Here is a tiny trained network, its code and every weight. The questions are about switching its units off for an input and a class, where a switched-off unit gives its printed mean instead of its output.

import numpy as np


def w(rows, s, z=0):
    codes = np.array(rows[::2]) - 128.0
    scale = np.full(codes.shape[1], s)
    scale[-1] = z or s
    return codes * scale


def f(y):
    return np.maximum(y, 0)


def log_softmax(a):
    a = a - a.max(-1, keepdims=True)
    return a - np.log(np.exp(a).sum(-1, keepdims=True))


def net(x, mask):
    res = np.array(x, float).reshape(1, 5) / 4 @ E
    y = f(res @ A[0][:, :-1].T + A[0][:, -1])
    res = res + np.where(mask, y, B[0][:, -1]) @ B[0][:, :-1]
    return log_softmax(res[-1] @ U[:, :-1].T + U[:, -1])


A, B = {}, {}
E = w([
[156,53,84,71,137,153,170,79,60],'x0',
[251,84,136,226,63,104,90,105,112],'x1',
[77,149,139,130,71,112,214,65,163],'x2',
[97,127,145,110,7,159,94,163,152],'x3',
[123,116,126,66,88,90,59,105,205],'x4',
],0.012)
A[0] = w([
[112,201,218,78,80,160,84,174,131,205],'N1',
[83,34,102,125,130,120,221,37,101,225],'N2',
[190,70,224,240,1,238,199,89,95,182],'N3',
[165,94,27,133,137,128,250,137,35,253],'N4',
[167,204,171,220,123,115,89,135,220,145],'N5',
[120,31,66,43,124,140,49,106,134,192],'N6',
],0.0085,0.0047)
B[0] = w([
[128,125,87,96,53,121,122,147,196,206],'N1',
[91,180,164,111,146,113,124,88,113,214],'N2',
[126,121,69,151,95,94,60,65,111,250],'N3',
[198,156,71,99,181,109,154,98,39,227],'N4',
[78,87,147,159,37,71,190,170,122,224],'N5',
[119,9,187,38,127,128,131,102,109,215],'N6',
],0.014,0.015)
U = w([
[103,65,209,56,138,144,106,73,188,6],'0',
[133,129,175,254,109,61,167,164,148,224],'1',
[214,55,92,108,151,139,84,169,119,101],'2',
[125,221,123,82,230,180,213,101,99,237],'3',
[152,170,65,157,129,123,120,56,109,23],'4',
[68,205,76,103,101,172,137,143,250,226],'5',
],0.011,0.0021)

Each question gives the input, the list of numbers given to net, and the class t.
The units are the neurons (one row each of A and B). Each row of codes is followed by its name. A weight is (code - 128) times the scale printed after its matrix; where a second scale follows, it is the last column's (A, B and U).
mask holds one flag per neuron, in row order. A switched-off neuron (its flag False) gives its mean, the last column of its row in B, instead of its output. The means were averaged over made-up inputs and are rounded, as every weight is.
A unit's drop is (log p(t) with every unit on - log p(t) with that unit switched off) / (log p(t) with every unit on - log p(t) with every unit switched off).
k most important neurons: the k neurons with the biggest drops, biggest first
drop when u is switched off: that unit's drop, to one decimal
input [7,-2,4,4,-1], class 3: most important neuron -> (N4)
input [3,-2,-8,1,4], class 0: 2 most important neurons -> (N6, N4)
input [3,1,-3,-4,4], class 0: 2 most important neurons -> (N6, N3)
input [-1,1,7,4,2], class 5: 2 most important neurons -> (N4, N6)
input [-8,-1,6,-2,4], class 1: 2 most important neurons -> (N5, N2)
input [-5,2,-5,-8,-6], class 1: 2 most important neurons -> (N5, N2)
input [0,-6,8,5,-7], class 3: 2 most important neurons -> (N4, N2)
input [8,0,-2,4,0], class 0: 2 most important neurons -> (N6, N2)
input [1,-4,7,8,-6], class 4: 2 most important neurons -> (N3, N5)
input [-4,3,-5,-2,8], class 0: drop when N4 is switched off -> 0.3
input [0,-2,-1,-4,-3], class 3: drop when N4 is switched off -> 0.0
input [8,1,-8,6,5], class 0: drop when N6 is switched off -> 0.8
